Below are the code and all the weights of a small trained network. Each question names an input and a class and asks about switching units off, where a switched-off unit gives its printed mean instead of its output.

import numpy as np


def w(rows, s, z=0):
    codes = np.array(rows[::2]) - 128.0
    scale = np.full(codes.shape[1], s)
    scale[-1] = z or s
    return codes * scale


def norm(h):
    return h / np.sqrt((h * h).mean(-1, keepdims=True) + 1e-5)


def f(y):
    return y / 2 * (1 + np.tanh(0.7978845608 * (y + 0.044715 * y**3)))


def log_softmax(a):
    a = a - a.max(-1, keepdims=True)
    return a - np.log(np.exp(a).sum(-1, keepdims=True))


def net(x, mask):
    res = np.array(x, float).reshape(1, 3) / 4 @ E
    u = 0
    for l in range(3):
        y = f(norm(res) @ A[l][:, :-1].T + A[l][:, -1])
        res = res + np.where(mask[u : u + 3], y, B[l][:, -1]) @ B[l][:, :-1]
        u += 3
    return log_softmax(norm(res)[-1] @ U[:, :-1].T + U[:, -1])


A, B = {}, {}
E = w([
[134,119,189,158],'x0',
[236,157,115,255],'x1',
[185,115,198,77],'x2',
],0.0058)
A[0] = w([
[74,100,172,74,63],'L0N0',
[64,84,99,149,9],'L0N1',
[107,254,41,197,241],'L0N2',
],0.0086,0.0014)
B[0] = w([
[81,195,254,203,203],'L0N0',
[96,161,29,250,149],'L0N1',
[144,233,62,110,254],'L0N2',
],0.0059,0.0047)
A[1] = w([
[140,109,157,2,254],'L1N0',
[29,41,112,137,153],'L1N1',
[246,116,78,235,214],'L1N2',
],0.0083,0.003)
B[1] = w([
[160,199,141,161,192],'L1N0',
[245,69,40,228,154],'L1N1',
[57,22,173,37,254],'L1N2',
],0.012,0.0066)
A[2] = w([
[148,143,3,34,175],'L2N0',
[107,186,248,92,254],'L2N1',
[182,24,140,107,165],'L2N2',
],0.0058,0.0033)
B[2] = w([
[131,197,194,112,180],'L2N0',
[222,97,168,175,252],'L2N1',
[109,1,128,145,164],'L2N2',
],0.0087,0.0049)
U = w([
[125,4,176,71,131],'0',
[197,135,172,155,241],'1',
[202,184,92,87,2],'2',
[71,185,88,62,124],'3',
[138,127,39,226,52],'4',
],0.012,0.0046)

Each question gives the input, the list of numbers given to net, and the class t.
The units are the neurons (one row each of A and B). Each row of codes is followed by its name. A weight is (code - 128) times the scale printed after its matrix; where a second scale follows, it is the last column's (A, B and U).
mask holds one flag per neuron, layer by layer. A switched-off neuron (its flag False) gives its mean, the last column of its row in B, instead of its output. The means were averaged over made-up inputs and are rounded, as every weight is.
A unit's drop is (log p(t) with every unit on - log p(t) with that unit switched off) / (log p(t) with every unit on - log p(t) with every unit switched off).
The circuit of an input: a set's keep is (log p(t) with only the set's units on - log p(t) with every unit switched off) / (log p(t) with every unit on - log p(t) with every unit switched off). Starting from all 9 units, units are removed one at a time, each time the one whose removal leaves the highest keep (on an exact tie, the one counted first), for as long as the keep stays at least 0.8.
units of the circuit, in order: the units of the circuit, biggest drop first
top k neurons: the k neurons with the biggest drops, biggest first
top k neurons in layer l: the k neurons of layer l with the biggest drops, biggest first
input [5,2,-5], class 0: units of the circuit, in order	L1N2
input [3,-6,-3], class 4: units of the circuit, in order	L1N2, L1N1
input [-1,-6,-3], class 4: units of the circuit, in order	L1N2, L1N1
input [-4,-7,-7], class 4: units of the circuit, in order	L1N1, L1N2
input [1,-6,-4], class 4: units of the circuit, in order	L1N2, L1N1
input [6,-7,7], class 1: units of the circuit, in order	L1N2, L1N0
input [-5,1,4], class 2: units of the circuit, in order	L1N0, L0N0
input [-2,5,-3], class 0: top 2 neurons	L1N2, L1N0
input [-6,-1,3], class 2: top 3 neurons	L1N2, L1N0, L2N2
input [-6,-8,8], class 1: top 2 neurons	L1N0, L1N2
input [-4,-5,-8], class 4: top 3 neurons	L1N1, L1N2, L0N1
input [-7,-3,4], class 2: top 2 neurons	L1N2, L1N0
input [-6,-2,3], class 2: top 2 neurons	L1N2, L1N0
input [-6,-2,-3], class 3: top 2 neurons	L2N1, L0N2
input [2,-2,6], class 1: units of the circuit, in order	L1N2
input [-6,1,5], class 2: top 3 neurons	L1N0, L1N2, L0N1
input [8,-1,-7], class 3: top 2 neurons in layer 0	L0N2, L0N0
input [-1,-1,0], class 4: top 2 neurons	L1N2, L0N2
input [-6,0,-5], class 3: top 2 neurons in layer 2	L2N1, L2N0
input [2,-6,7], class 1: top neuron in layer 1	L1N2
